Below is a small trained network, with its code and all its weights. Each question gives an input and a target symbol and asks what happens when units are switched off, that is, made to give their printed mean instead of their output.

import numpy as np


def w(rows, s, z=0):
    codes = np.array(rows[::2]) - 128.0
    scale = np.full(codes.shape[1], s)
    scale[-1] = z or s
    return codes * scale


def norm(h):
    return h / np.sqrt((h * h).mean(-1, keepdims=True) + 1e-5)


def f(y):
    return np.maximum(y, 0)


def softmax(a):
    e = np.exp(a - a.max(-1, keepdims=True))
    return e / e.sum(-1, keepdims=True)


def log_softmax(a):
    a = a - a.max(-1, keepdims=True)
    return a - np.log(np.exp(a).sum(-1, keepdims=True))


def net(x, mask):
    ids = ['ΓΞΦμσψ'.index(c) for c in x.split()]
    T = len(ids)
    res = E[ids] + P[:T]
    r = norm(res)
    for j in range(3):
        rows = slice(3 * j, 3 * j + 3)
        q, k, v = (r @ M[0][rows].T for M in (Q, K, V))
        z = softmax(np.where(np.tri(T) > 0, q @ k.T / 3**0.5, -1e9)) @ v
        o = O[0][rows]
        res = res + np.where(mask[j], z, o[:, -1]) @ o[:, :-1]
    y = f(norm(res) @ A[0][:, :-1].T + A[0][:, -1])
    res = res + np.where(mask[3:15], y, B[0][:, -1]) @ B[0][:, :-1]
    return log_softmax(norm(res)[-1] @ U[:, :-1].T + U[:, -1])


Q, K, V, O, A, B = {}, {}, {}, {}, {}, {}
E = w([
[78,134,89,88],'Γ',
[73,110,92,156],'Ξ',
[90,179,175,115],'Φ',
[105,120,147,81],'μ',
[62,79,150,132],'σ',
[7,62,137,192],'ψ',
],0.021)
P = w([
[83,156,134,52],'0',
[150,239,203,58],'1',
[189,105,122,51],'2',
[77,130,102,85],'3',
[167,207,207,142],'4',
[227,2,139,155],'5',
[80,138,92,92],'6',
[195,222,203,145],'7',
[250,159,126,145],'8',
[79,133,93,99],'9',
[195,208,199,145],'10',
],0.0088)
Q[0] = w([
[42,125,159,46],'h1',
[160,135,179,103],'h1',
[127,126,148,9],'h1',
[97,181,119,219],'h2',
[124,41,148,124],'h2',
[95,145,203,123],'h2',
[211,170,164,156],'h3',
[105,35,131,108],'h3',
[109,135,140,74],'h3',
],0.012)
K[0] = w([
[47,166,42,55],'h1',
[127,116,184,71],'h1',
[68,137,67,2],'h1',
[58,101,154,137],'h2',
[178,210,78,104],'h2',
[125,59,130,159],'h2',
[182,203,109,214],'h3',
[111,52,32,128],'h3',
[24,76,189,230],'h3',
],0.0089)
V[0] = w([
[195,168,61,80],'h1',
[129,142,252,119],'h1',
[164,57,106,106],'h1',
[127,238,171,140],'h2',
[109,155,128,216],'h2',
[136,2,200,152],'h2',
[198,62,149,181],'h3',
[174,146,106,99],'h3',
[230,93,141,175],'h3',
],0.0075)
O[0] = w([
[66,124,253,69,122],'h1',
[99,102,181,106,105],'h1',
[144,132,29,140,106],'h1',
[156,170,145,113,123],'h2',
[39,129,123,93,84],'h2',
[72,111,207,111,113],'h2',
[124,89,231,128,37],'h3',
[90,50,138,139,92],'h3',
[146,153,3,95,2],'h3',
],0.0057,0.008)
A[0] = w([
[255,109,181,82,116],'n1',
[111,173,102,87,214],'n2',
[157,65,144,83,51],'n3',
[187,186,130,147,155],'n4',
[137,150,169,88,83],'n5',
[175,100,129,215,35],'n6',
[166,82,113,154,107],'n7',
[155,131,172,170,68],'n8',
[138,151,148,114,45],'n9',
[142,108,48,113,134],'n10',
[116,115,164,216,196],'n11',
[19,96,143,195,252],'n12',
],0.016,0.0023)
B[0] = w([
[76,132,100,235,162],'n1',
[78,53,125,162,202],'n2',
[87,65,84,44,149],'n3',
[143,248,49,1,148],'n4',
[238,181,94,135,179],'n5',
[51,139,245,19,147],'n6',
[126,62,152,95,142],'n7',
[104,72,81,108,147],'n8',
[202,155,111,101,148],'n9',
[92,254,215,105,159],'n10',
[93,168,77,80,181],'n11',
[215,127,144,135,246],'n12',
],0.0079,0.012)
U = w([
[35,121,95,128,148],'Γ',
[125,82,57,171,255],'Ξ',
[133,165,106,176,121],'Φ',
[201,100,198,131,160],'μ',
[155,79,85,58,90],'σ',
[112,163,254,165,28],'ψ',
],0.013,0.0036)

Each question gives the input, a string of symbols that net reads in full, and the target symbol t.
The units are the heads (3 rows each of Q, K, V and O) and the neurons (one row each of A and B). Each row of codes is followed by its name. A weight is (code - 128) times the scale printed after its matrix; where a second scale follows, it is the last column's (O, A, B and U).
mask holds one flag per unit, heads first, then neurons. A switched-off unit (its flag False) gives its mean, the last column of its rows in O or B, instead of its output. The means were averaged over made-up inputs and are rounded, as every weight is.
A unit's drop is (log p(t) with every unit on - log p(t) with that unit switched off) / (log p(t) with every unit on - log p(t) with every unit switched off).
The circuit of an input: a set's keep is (log p(t) with only the set's units on - log p(t) with every unit switched off) / (log p(t) with every unit on - log p(t) with every unit switched off). Starting from the 12 units with the biggest drops (on a tie, the unit counted first), units are removed one at a time, each time the one whose removal leaves the highest keep (on an exact tie, the one counted first), for as long as the keep stays at least 0.8.
circuit, biggest first: the units of the circuit, biggest drop first
k most important neurons: the k neurons with the biggest drops, biggest first
which heads matter: for each layer, one digit per head in row order, 1 if its drop is at least 0.15 and else 0, layers parted by /
drop when u is switched off: that unit's drop, to one decimal
input Γ Ξ Φ Φ σ μ Ξ Γ Γ, target Γ: circuit, biggest first : n12
input σ Γ Γ ψ μ Φ Ξ μ μ, target Ξ: which heads matter : 000
input Γ Γ μ, target Ξ: circuit, biggest first : n1, h2
input ψ μ Γ σ Ξ, target μ: which heads matter : 010
input σ Γ σ Γ Ξ Ξ μ Φ σ, target Γ: which heads matter : 000
input Γ μ Φ Γ σ σ, target σ: 2 most important neurons : n3, n11
input ψ Γ Γ Ξ, target Φ: 3 most important neurons : n10, n12, n6
input Φ μ Ξ σ Γ, target μ: which heads matter : 110
input Φ Ξ Ξ ψ, target Ξ: which heads matter : 100
input σ Γ ψ Γ μ Γ σ μ σ Γ Γ, target μ: which heads matter : 010
input Γ μ Φ ψ μ Γ Ξ μ, target Φ: which heads matter : 000
input Γ Φ σ Φ μ Γ Ξ Γ μ ψ μ, target Φ: circuit, biggest first : n1, n5
input σ Ξ ψ Γ σ ψ Γ Γ ψ Ξ, target Φ: 2 most important neurons : n12, n10
input Γ Γ Ξ, target ψ: circuit, biggest first : n10
input ψ μ Φ σ Γ Γ Γ Γ σ, target Γ: which heads matter : 010
input Γ Γ Φ, target Φ: circuit, biggest first : n1, h2
input σ Γ ψ, target μ: 2 most important neurons : n12, n2
input Γ μ Γ σ σ σ ψ Φ ψ, target μ: 2 most important neurons : n12, n6
input μ μ ψ σ ψ Γ Γ ψ σ σ, target μ: 2 most important neurons : n12, n2
input μ μ Φ σ, target μ: circuit, biggest first : n12
input σ μ Γ Ξ Ξ Ξ, target ψ: 2 most important neurons : n6, n10
input Φ Γ Γ Ξ Φ Γ, target Γ: drop when h2 is switched off : 0.2
input Φ Γ Ξ ψ, target Ξ: drop when n6 is switched off : 0.1
input Ξ Γ σ Φ μ Γ Γ Γ Ξ, target Γ: drop when n12 is switched off : 0.2
input ψ Γ μ μ ψ σ, target σ: drop when n7 is switched off : 0.0
